Here is a tiny trained network, its code and every weight. The questions are about switching its units off for an input and a class, where a switched-off unit gives its printed mean instead of its output.

import numpy as np


def w(rows, s, z=0):
    codes = np.array(rows[::2]) - 128.0
    scale = np.full(codes.shape[1], s)
    scale[-1] = z or s
    return codes * scale


def f(y):
    return np.maximum(y, 0)


def log_softmax(a):
    a = a - a.max(-1, keepdims=True)
    return a - np.log(np.exp(a).sum(-1, keepdims=True))


def net(x, mask):
    res = np.array(x, float).reshape(1, 7) / 4 @ E
    y = f(res @ A[0][:, :-1].T + A[0][:, -1])
    res = res + np.where(mask, y, B[0][:, -1]) @ B[0][:, :-1]
    return log_softmax(res[-1] @ U[:, :-1].T + U[:, -1])


A, B = {}, {}
E = w([
[70,142,201,93,105,118,139,113,215,140],'x0',
[175,213,150,44,64,155,118,186,93,68],'x1',
[124,210,165,201,131,72,138,155,226,167],'x2',
[110,96,149,114,143,151,135,66,130,102],'x3',
[119,202,150,99,147,104,60,72,149,75],'x4',
[97,121,156,79,125,143,215,67,121,81],'x5',
[9,82,136,134,143,136,63,66,108,108],'x6',
],0.012)
A[0] = w([
[104,115,202,60,166,152,85,99,86,32,208],'n0',
[112,42,187,122,111,178,130,77,66,26,194],'n1',
[140,21,126,78,62,239,192,117,146,91,200],'n2',
[170,137,46,183,115,139,127,187,154,107,177],'n3',
[109,234,184,114,98,159,118,110,134,62,215],'n4',
[79,50,86,220,223,121,70,98,111,169,174],'n5',
[164,156,98,167,118,84,151,228,105,191,169],'n6',
[254,192,97,101,76,164,123,186,104,64,254],'n7',
[116,202,240,118,107,79,134,69,201,161,229],'n8',
[25,74,138,169,152,84,151,82,174,173,185],'n9',
[93,48,126,188,195,79,129,57,150,57,174],'n10',
[167,182,153,201,110,31,164,198,187,190,222],'n11',
[122,51,123,131,172,141,90,106,101,172,235],'n12',
[149,112,70,172,104,143,145,162,69,164,203],'n13',
],0.0086,0.0043)
B[0] = w([
[137,123,86,90,101,169,145,54,43,44,200],'n0',
[185,75,145,130,61,152,115,97,55,89,207],'n1',
[206,92,166,117,45,240,210,92,102,190,203],'n2',
[103,164,96,155,129,69,159,197,40,161,188],'n3',
[87,239,119,60,130,154,71,110,155,97,203],'n4',
[43,28,48,221,26,72,20,127,178,103,231],'n5',
[134,189,113,221,214,73,201,168,115,195,210],'n6',
[254,213,42,98,156,49,201,113,78,123,255],'n7',
[2,170,199,51,98,166,165,144,198,100,216],'n8',
[66,28,152,166,33,129,82,151,179,152,212],'n9',
[108,65,103,57,110,122,126,89,146,140,201],'n10',
[125,166,200,186,171,83,136,199,152,203,241],'n11',
[146,49,71,135,84,125,87,106,129,129,197],'n12',
[121,93,92,148,127,102,139,188,85,158,195],'n13',
],0.0086,0.019)
U = w([
[176,254,118,49,143,119,105,57,96,44,43],'0',
[196,71,164,111,113,223,220,102,86,177,168],'1',
[76,210,247,146,145,121,170,161,219,206,226],'2',
[227,219,78,202,179,61,170,206,78,223,1],'3',
[105,66,80,198,109,98,54,97,139,158,32],'4',
],0.0095,0.00079)

Each question gives the input, the list of numbers given to net, and the class t.
The units are the neurons (one row each of A and B). Each row of codes is followed by its name. A weight is (code - 128) times the scale printed after its matrix; where a second scale follows, it is the last column's (A, B and U).
mask holds one flag per neuron, in row order. A switched-off neuron (its flag False) gives its mean, the last column of its row in B, instead of its output. The means were averaged over made-up inputs and are rounded, as every weight is.
A unit's drop is (log p(t) with every unit on - log p(t) with that unit switched off) / (log p(t) with every unit on - log p(t) with every unit switched off).
The circuit of an input: a set's keep is (log p(t) with only the set's units on - log p(t) with every unit switched off) / (log p(t) with every unit on - log p(t) with every unit switched off). Starting from the 12 units with the biggest drops (on a tie, the unit counted first), units are removed one at a time, each time the one whose removal leaves the highest keep (on an exact tie, the one counted first), for as long as the keep stays at least 0.8.
circuit, biggest first: the units of the circuit, biggest drop first
k most important neurons: the k neurons with the biggest drops, biggest first
drop of u: that unit's drop, to one decimal
input [-2,3,-7,-4,2,7,8], class 1: circuit, biggest first	(n2)
input [2,7,3,-4,7,0,-5], class 0: 2 most important neurons	(n4 n7)
input [8,4,-8,-3,1,-4,6], class 0: 2 most important neurons	(n0 n9)
input [2,5,5,8,-4,1,7], class 1: 4 most important neurons	(n7 n5 n11 n9)
input [3,-1,8,-7,-8,2,-1], class 2: 2 most important neurons	(n7 n8)
input [-6,-1,-2,8,5,3,-8], class 0: 2 most important neurons	(n11 n6)
input [4,-2,-6,-8,4,4,-1], class 0: 3 most important neurons	(n9 n11 n13)
input [3,7,4,3,-5,2,-1], class 2: 2 most important neurons	(n8 n0)
input [3,-4,1,-1,3,1,0], class 2: 4 most important neurons	(n8 n1 n0 n12)
input [-5,-4,8,-1,5,-5,1], class 2: 2 most important neurons	(n11 n7)
input [1,-5,5,1,8,-6,0], class 2: 2 most important neurons	(n8 n11)
input [5,-1,-2,4,4,2,1], class 0: 2 most important neurons	(n4 n0)
input [-2,-4,6,-5,6,1,-6], class 2: drop of n11	0.2
input [7,3,1,4,3,-2,7], class 0: circuit, biggest first	(n0)
input [-4,-5,4,-4,3,4,-1], class 2: drop of n1	0.3
